Rows, each with its class:
-29	20	10	20	20	7	-9	1	-8	-11	-11	47	-12	-4	-3	10	-10	4	0	-32	-4	-2	-14	4	-9	8	-3	26	-3	-9	5	-4	15	-11	7	-7	9	-9	28	-2	-15	10	-19	-29	0	-3	5	13	-16	-18	-3 => (91)
2	2	-1	10	-33	0	16	4	0	-8	0	-16	13	13	19	8	21	8	4	3	3	2	-17	-11	4	-13	5	-4	-20	2	8	-4	-4	-3	3	0	-11	22	-6	2	-5	9	-10	24	-6	5	-1	-3	3	22	2 => (82)
-16	-8	-2	8	2	39	-19	-4	1	4	-1	13	10	-1	-1	6	-8	27	2	-17	-1	-10	-10	0	-3	0	9	15	-15	7	-16	10	10	-4	0	-5	18	-9	10	1	0	-13	-17	-98	-16	-9	-39	-8	0	-12	6 => (91)
-16	18	6	27	-61	17	4	4	-22	2	-22	48	-21	-27	-4	1	-35	1	-6	-28	-13	-9	-22	-10	0	2	7	19	-16	-10	-16	-4	7	-22	15	-20	8	1	2	-8	-22	-14	-33	-61	2	-9	-36	4	-16	-33	0 => (91)
1	8	-4	6	-32	9	-4	-1	-4	13	36	3	1	0	-3	-15	5	4	-14	-1	-3	-6	-9	7	-2	-3	-22	-14	1	-9	8	-4	-1	-10	11	0	-5	14	-26	-6	-5	-1	10	-16	-5	-3	-2	3	3	4	0 => (82)
-6	2	-8	3	-23	-8	3	2	9	-4	19	-3	-1	1	8	18	10	9	3	2	12	-9	-2	6	-4	-6	0	-15	-1	2	14	-8	-10	-8	14	-2	-8	13	7	11	-4	7	8	21	-2	-4	19	10	-1	32	11 => (82)
-10	-2	2	12	-2	39	-9	-3	-6	7	-1	21	0	-14	3	2	-17	19	6	-29	14	0	-8	-3	-1	5	10	14	-3	5	-20	8	17	-7	3	-5	20	-11	-10	0	-2	-6	-13	-103	-12	-7	-26	-2	-4	-16	-10 => (91)
-11	14	-10	7	-55	-28	23	-1	0	-6	16	25	-23	6	-1	12	-8	-2	-9	-5	2	-1	-14	-8	-6	-5	-6	-10	-4	-9	15	-5	-6	-19	23	-7	-15	11	8	7	-18	14	6	44	1	-1	3	6	-7	29	13 => (82)
-15	-1	3	24	-28	14	-6	-3	-20	2	-9	5	-3	2	9	16	-10	25	10	-23	-3	-11	-18	-16	-3	-6	10	10	-6	8	-9	1	20	-5	14	-7	17	10	11	5	-13	-3	-16	-87	-11	-6	-39	-3	-3	-20	1 => (91)
-13	17	-6	9	-33	-13	13	1	-2	6	9	-4	3	-6	4	6	-4	-6	-5	-3	-7	-3	-16	5	-2	-5	-6	-3	-8	-2	13	-2	-8	-11	14	-3	-13	12	-23	6	-14	3	2	13	0	-4	-2	-3	-5	6	6 => (82)
-17	3	3	23	-5	20	-5	1	-13	8	-4	15	-3	-4	-9	15	-4	16	30	-18	4	17	-22	0	-4	-4	2	-1	-7	3	-12	-1	4	-10	5	-6	15	22	23	8	-3	-3	-4	-68	-6	-9	-15	0	-4	-16	10 => (91)
-12	13	8	9	-38	-27	20	-8	-2	-6	18	26	-12	-4	7	10	-9	0	-27	-3	1	8	-20	0	-2	4	-5	-8	1	1	17	-2	-1	-15	32	-7	-7	5	-1	0	-18	8	19	15	-4	-4	5	1	-16	12	4 => (82)
-19	-20	29	2	54	30	-18	-3	15	-5	-2	5	5	6	12	18	8	34	18	-22	12	-8	-2	1	-8	1	9	6	3	7	-27	2	8	-2	-13	1	24	-5	38	4	32	-2	-7	-75	-31	3	-7	2	5	5	-6 => (91)
0	3	-8	1	-50	9	1	0	3	-2	15	19	-6	3	2	8	-7	-4	-7	-3	-1	-7	-4	-24	-1	-4	2	-3	4	-3	14	-2	-5	-6	10	-9	-10	3	-18	1	0	-1	1	4	-8	1	-4	0	-7	18	-5 => (82)
-12	5	10	15	9	29	-11	-4	-18	2	-16	28	-3	-20	-3	-9	-25	18	-3	-18	-7	-5	-9	-3	0	10	10	14	5	2	-19	5	16	1	-2	8	28	-32	-2	-6	-9	-9	-15	-105	-1	-11	-39	4	-3	-57	-12 => (91)
